Here is a tiny trained network, its code and every weight. The questions are about switching its units off for an input and a class, where a switched-off unit gives its printed mean instead of its output.

import numpy as np


def w(rows, s, z=0):
    codes = np.array(rows[::2]) - 128.0
    scale = np.full(codes.shape[1], s)
    scale[-1] = z or s
    return codes * scale


def f(y):
    return np.maximum(y, 0)


def log_softmax(a):
    a = a - a.max(-1, keepdims=True)
    return a - np.log(np.exp(a).sum(-1, keepdims=True))


def net(x, mask):
    res = np.array(x, float).reshape(1, 8) / 4 @ E
    y = f(res @ A[0][:, :-1].T + A[0][:, -1])
    res = res + np.where(mask, y, B[0][:, -1]) @ B[0][:, :-1]
    return log_softmax(res[-1] @ U[:, :-1].T + U[:, -1])


A, B = {}, {}
E = w([
[115,85,185,129,116,112,72,48,194,80,101,187],'x0',
[149,241,138,162,90,129,178,64,71,142,45,22],'x1',
[154,138,65,107,120,154,115,120,132,129,177,144],'x2',
[182,222,47,11,134,154,103,205,96,100,73,91],'x3',
[134,213,113,181,254,86,171,137,116,210,107,129],'x4',
[112,164,124,118,87,155,71,191,96,162,119,68],'x5',
[194,175,89,162,151,156,48,105,240,170,122,149],'x6',
[49,131,82,170,170,171,199,185,139,204,188,166],'x7',
],0.0075)
A[0] = w([
[102,165,124,44,135,136,111,188,68,93,80,152,53],'N1',
[161,71,124,205,210,180,239,140,163,243,254,154,251],'N2',
[151,208,152,33,143,185,138,174,106,76,146,35,144],'N3',
[18,131,105,53,182,223,155,183,149,171,129,111,231],'N4',
[130,175,110,169,120,118,149,66,114,124,73,58,133],'N5',
[114,72,149,50,40,1,46,130,188,80,82,149,186],'N6',
[171,234,111,104,93,182,132,189,62,65,43,94,184],'N7',
],0.0062,0.0027)
B[0] = w([
[70,144,100,116,115,197,127,183,105,126,122,109,177],'N1',
[32,159,125,85,175,53,183,86,133,83,171,179,244],'N2',
[200,103,75,132,120,106,108,133,88,130,168,78,213],'N3',
[136,159,102,114,78,98,182,129,103,60,186,166,205],'N4',
[147,137,128,169,199,106,149,104,134,183,106,110,188],'N5',
[180,92,137,198,101,249,54,166,133,90,135,100,206],'N6',
[211,127,125,147,114,109,153,134,73,169,105,131,237],'N7',
],0.011)
U = w([
[196,159,59,87,58,160,119,144,2,169,116,92,19],'0',
[50,106,110,83,134,146,190,114,147,66,178,189,255],'1',
[144,188,178,142,152,131,188,43,144,134,90,118,99],'2',
[126,69,187,139,72,214,62,84,130,89,141,175,33],'3',
],0.0085,0.00075)

Each question gives the input, the list of numbers given to net, and the class t.
The units are the neurons (one row each of A and B). Each row of codes is followed by its name. A weight is (code - 128) times the scale printed after its matrix; where a second scale follows, it is the last column's (A, B and U).
mask holds one flag per neuron, in row order. A switched-off neuron (its flag False) gives its mean, the last column of its row in B, instead of its output. The means were averaged over made-up inputs and are rounded, as every weight is.
A unit's drop is (log p(t) with every unit on - log p(t) with that unit switched off) / (log p(t) with every unit on - log p(t) with every unit switched off).
The circuit of an input: a set's keep is (log p(t) with only the set's units on - log p(t) with every unit switched off) / (log p(t) with every unit on - log p(t) with every unit switched off). Starting from all 7 units, units are removed one at a time, each time the one whose removal leaves the highest keep (on an exact tie, the one counted first), for as long as the keep stays at least 0.8.
circuit, biggest first: the units of the circuit, biggest drop first
most important unit: the unit with the biggest drop
top k neurons: the k neurons with the biggest drops, biggest first
drop when u is switched off: that unit's drop, to one decimal
input [-1,1,8,-6,5,0,7,-2], class 1: top 2 neurons	[N2; N7]
input [-3,-1,-3,-5,2,4,8,-7], class 3: top 2 neurons	[N2; N7]
input [2,-6,-5,7,-8,2,3,8], class 3: top neuron	[N2]
input [3,-2,-7,-3,3,-5,4,-3], class 3: circuit, biggest first	[N6; N5]
input [-5,3,2,-6,-1,-2,-6,-2], class 2: top 2 neurons	[N4; N1]
input [5,7,7,-1,-2,-3,4,-5], class 3: top 3 neurons	[N6; N2; N3]
input [5,2,-2,-3,7,0,-4,5], class 1: top 2 neurons	[N2; N7]
input [7,4,7,0,0,3,-1,6], class 1: top 2 neurons	[N7; N6]
input [-2,1,-8,-8,-3,-3,5,1], class 1: top 2 neurons	[N2; N7]
input [3,7,6,4,7,-4,-6,8], class 1: top 3 neurons	[N2; N4; N6]
input [-6,7,8,-8,-3,1,2,5], class 1: drop when N2 is switched off	0.3
input [1,6,-8,6,8,-6,-3,-6], class 0: drop when N2 is switched off	0.2
input [-3,-8,0,-2,-7,-3,-4,-2], class 3: drop when N6 is switched off	0.3
input [-8,-7,-1,4,-8,-1,8,3], class 1: drop when N7 is switched off	0.2
input [-8,-8,-4,-6,2,8,5,-7], class 3: most important unit	N4
